[[-46  35  24  -7]
 [ -3  10   4   2]
 [-26  16   7  13]
 [-42  23  18  -6]
 [-48  27  23 -15]]
->
[[ -3  10   4]
 [-26  16   7]]

[[  1  10  -5 -21  37]
 [ -4   6  -4 -29  44]
 [  9   8  15  15  -7]
 [  7   6  35 -13  -6]]
->
[[-4  6 -4]
 [ 9  8 15]]

[[ -4  26 -43]
 [ -4 -11  33]
 [ -4 -24  39]]
->
[[ -4 -11  33]
 [ -4 -24  39]]

[[ -1  47 -34  19  15]
 [  0  46 -34  22  22]
 [ -3  43 -29  13   6]
 [ -2  46 -32  16  10]]
->
[[  0  46 -34]
 [ -3  43 -29]]

[[ 25   2  17  19 -16]
 [ 20  13   5  27  -6]
 [ 25 -23  36  -8 -32]
 [ 20  11   6  25  -7]]
->
[[ 20  13   5]
 [ 25 -23  36]]

[[ 36  14 -18 -21]
 [ 38  -6   3 -46]
 [ 35 -16   4 -35]
 [ 27  -5  28  21]
 [  8 -16   8  24]]
->
[[ 38  -6   3]
 [ 35 -16   4]]
---
[[ -6   0]
 [-31 -51]
 [-10 -25]
 [-11   6]
 [ 48   4]
 [-34 -48]]
->
[[  0 -51 -25   6   4 -48]
 [ -6 -31 -10 -11  48 -34]]

[[ -6   2  14  10  -2   4]
 [ -9  -6   6 -11 -14  21]
 [-13  -1   5 -37  -2  -6]
 [ -4  23 -28  -2  18  -1]
 [-10   8   5  -2   9  15]
 [-11 -24   1 -21 -19  17]
 [  1 -10  -5 -18  23  14]
 [  1 -11  11  10  -6   3]
 [ -1  17 -31   0  12  -3]
 [ 15  -5  -1  -4  -5   0]]
->
[[  4  21  -6  -1  15  17  14   3  -3   0]
 [ -2 -14  -2  18   9 -19  23  -6  12  -5]
 [ 10 -11 -37  -2  -2 -21 -18  10   0  -4]
 [ 14   6   5 -28   5   1  -5  11 -31  -1]
 [  2  -6  -1  23   8 -24 -10 -11  17  -5]
 [ -6  -9 -13  -4 -10 -11   1   1  -1  15]]

[[-25 -41   3 -31 -15  26  40]
 [  1   2   0   2   1   0  -2]
 [ 41  20 -34  41 -25 -39 -26]]
->
[[ 40  -2 -26]
 [ 26   0 -39]
 [-15   1 -25]
 [-31   2  41]
 [  3   0 -34]
 [-41   2  20]
 [-25   1  41]]

[[ 16  17   8   0 -23]
 [ -8 -18  -8 -16   8]
 [  0   0  -2 -18 -10]
 [ -1 -15   2  -5   0]
 [ 30   5   5  -2  -2]
 [ 18  39  20  12  -6]
 [ 51  -7  -4  25  -5]
 [-32   3   7  16  20]
 [ 16  -4 -19 -12   8]]
->
[[-23   8 -10   0  -2  -6  -5  20   8]
 [  0 -16 -18  -5  -2  12  25  16 -12]
 [  8  -8  -2   2   5  20  -4   7 -19]
 [ 17 -18   0 -15   5  39  -7   3  -4]
 [ 16  -8   0  -1  30  18  51 -32  16]]

[[ 12 -35  28   9  -7 -12  35  -2]
 [  9 -38  24  23 -14 -24  41   4]]
->
[[ -2   4]
 [ 35  41]
 [-12 -24]
 [ -7 -14]
 [  9  23]
 [ 28  24]
 [-35 -38]
 [ 12   9]]

[[ 25 -39 -39   6   8 -17   8]
 [ 25  42  45  -8  10  31 -40]
 [-11  24 -22 -41 -28 -19 -19]
 [-44   9  -2  40  -5  40 -43]
 [-45  24  21 -35 -17 -33  32]
 [-40  38  40  45  26 -12  34]
 [ -2  15  40 -19 -15 -31  -5]
 [ 32  19 -26  11 -38  -8  -5]
 [ -9 -28  35  -1 -22  28  40]]
->
[[  8 -40 -19 -43  32  34  -5  -5  40]
 [-17  31 -19  40 -33 -12 -31  -8  28]
 [  8  10 -28  -5 -17  26 -15 -38 -22]
 [  6  -8 -41  40 -35  45 -19  11  -1]
 [-39  45 -22  -2  21  40  40 -26  35]
 [-39  42  24   9  24  38  15  19 -28]
 [ 25  25 -11 -44 -45 -40  -2  32  -9]]

[[  1   2  -5   3   3   0   4]
 [  8  -1   8  12  30  40 -12]
 [-17 -19 -13  -2  -4   9   3]
 [ -3   0   2   4   4   3  -6]
 [ -2  -1  -2  -1  -1   1  -3]
 [-13 -13  -7  -2  -2   7   1]
 [  0   0   2   6   2   0 -14]]
->
[[  4 -12   3  -6  -3   1 -14]
 [  0  40   9   3   1   7   0]
 [  3  30  -4   4  -1  -2   2]
 [  3  12  -2   4  -1  -2   6]
 [ -5   8 -13   2  -2  -7   2]
 [  2  -1 -19   0  -1 -13   0]
 [  1   8 -17  -3  -2 -13   0]]

[[ 1 44  1]
 [ 5 39  2]
 [25 17  5]]
->
[[ 1  2  5]
 [44 39 17]
 [ 1  5 25]]
---
[[ 10 -27]
 [ 39 -21]
 [-16 -48]
 [ -4  43]
 [-47  12]]
->
[ 10 -21]

[[ 15 -23  25  12 -13]
 [-32  20 -41 -17  38]]
->
[15 20]

[[-33  -1  41 -25]
 [ 21  36  -7  25]]
->
[-33  36]

[[ 10  -2 -40  -3 -18]
 [-12 -17 -13  -2  30]]
->
[ 10 -17]

[[ 15  37  -7]
 [-27   6 -24]
 [ 25 -46  49]]
->
[15  6 49]

[[ -1 -18]
 [  1 -49]
 [ 31 -49]
 [-21  -9]]
->
[ -1 -49]

[[-29 -36   9 -34 -15]
 [-28 -29  12 -32  -9]
 [ 21 -12 -29  15 -38]
 [ 24  -7 -29  19 -33]]
->
[-29 -29 -29  19]
